In the rows, 100 means zero.
Group and class of each row:
104, 128, 80, 51, 139, 101, 120, 60, 95, 46, 62, 144, 94, 115, 100, 146, 125, 117, 158, 89, 78, 126, 51, 109, 136, 114, 95, 78, 77, 91	z847/z723
108, 146, 48, 69, 149, 71, 131, 90, 132, 54, 100, 163, 78, 146, 111, 126, 103, 114, 140, 101, 87, 112, 32, 99, 139, 92, 118, 87, 88, 86	Z899/z627
145, 137, 65, 40, 128, 66, 125, 102, 121, 52, 95, 134, 112, 141, 152, 110, 52, 99, 144, 136, 112, 150, 45, 109, 147, 73, 121, 75, 100, 99	Z899/z627
131, 148, 72, 157, 124, 59, 138, 70, 131, 71, 115, 157, 112, 142, 108, 113, 93, 92, 85, 117, 90, 110, 99, 102, 107, 120, 118, 74, 105, 103	Z899/z153
95, 111, 68, 109, 125, 89, 112, 74, 116, 83, 87, 128, 97, 121, 97, 112, 92, 108, 121, 103, 85, 76, 56, 102, 125, 94, 107, 97, 82, 80	Z899/z153
89, 134, 80, 108, 131, 65, 112, 89, 123, 75, 98, 150, 109, 155, 109, 112, 87, 89, 105, 127, 109, 110, 77, 112, 135, 116, 123, 77, 93, 105	z847/Z671
92, 109, 65, 84, 133, 99, 99, 98, 111, 87, 92, 139, 104, 145, 96, 120, 100, 96, 119, 111, 94, 102, 70, 119, 126, 103, 115, 93, 89, 91	z847/z723
116, 129, 45, 62, 141, 65, 115, 90, 140, 59, 120, 135, 113, 141, 108, 127, 89, 104, 134, 124, 87, 114, 33, 104, 144, 86, 112, 83, 103, 91	Z899/z627
139, 158, 69, 84, 137, 68, 138, 69, 122, 61, 114, 175, 110, 134, 113, 104, 94, 100, 106, 147, 91, 130, 70, 111, 130, 93, 123, 70, 103, 100	Z899/z627
78, 118, 87, 115, 147, 114, 107, 52, 96, 90, 55, 150, 101, 120, 86, 141, 104, 100, 100, 79, 91, 80, 94, 104, 119, 121, 86, 109, 75, 96	z847/z723
94, 142, 66, 90, 145, 98, 98, 86, 119, 74, 86, 134, 114, 135, 99, 115, 100, 110, 137, 98, 99, 111, 50, 120, 133, 105, 98, 86, 77, 86	z847/Z671
121, 138, 66, 67, 133, 56, 127, 87, 122, 71, 105, 143, 109, 136, 105, 112, 86, 98, 126, 134, 101, 123, 67, 116, 148, 94, 121, 80, 101, 100	Z899/z627
106, 132, 95, 97, 141, 71, 116, 91, 106, 77, 90, 127, 100, 144, 109, 104, 93, 85, 112, 117, 103, 112, 86, 108, 142, 114, 117, 76, 104, 107	z847/Z671
92, 131, 77, 91, 127, 93, 106, 84, 107, 78, 85, 141, 99, 124, 108, 128, 105, 108, 121, 98, 114, 106, 82, 110, 118, 111, 113, 87, 100, 99	z847/Z671
105, 131, 76, 57, 127, 90, 124, 83, 108, 72, 78, 153, 103, 127, 109, 121, 111, 109, 145, 107, 82, 134, 39, 102, 136, 99, 108, 84, 97, 88	z847/z723
126, 115, 77, 53, 122, 94, 106, 80, 104, 68, 63, 125, 95, 130, 105, 133, 91, 118, 162, 77, 84, 124, 38, 115, 149, 89, 93, 92, 79, 79	z847/Z671
110, 135, 65, 82, 128, 81, 131, 88, 125, 62, 101, 148, 97, 139, 107, 121, 101, 107, 126, 121, 95, 111, 59, 98, 135, 86, 121, 85, 96, 90	Z899/z627
124, 143, 78, 73, 135, 70, 136, 72, 120, 62, 102, 147, 116, 129, 110, 117, 97, 103, 125, 131, 94, 124, 72, 109, 122, 92, 96, 84, 90, 101	Z899/z627
102, 121, 72, 60, 144, 105, 117, 74, 103, 79, 83, 131, 116, 122, 101, 127, 107, 116, 156, 88, 82, 102, 44, 98, 133, 106, 95, 80, 70, 87	z847/Z671
98, 154, 72, 104, 159, 71, 119, 65, 125, 85, 82, 149, 106, 146, 93, 131, 97, 95, 100, 124, 84, 114, 87, 105, 132, 98, 111, 84, 91, 87	z847/z723
122, 105, 82, 40, 119, 90, 115, 108, 110, 86, 83, 119, 100, 117, 104, 106, 88, 110, 149, 110, 63, 112, 41, 106, 145, 80, 105, 91, 89, 76	Z899/z153
81, 115, 69, 105, 131, 67, 109, 90, 112, 66, 104, 148, 93, 168, 84, 115, 68, 81, 116, 121, 100, 75, 86, 111, 136, 97, 128, 93, 87, 85	z847/Z671
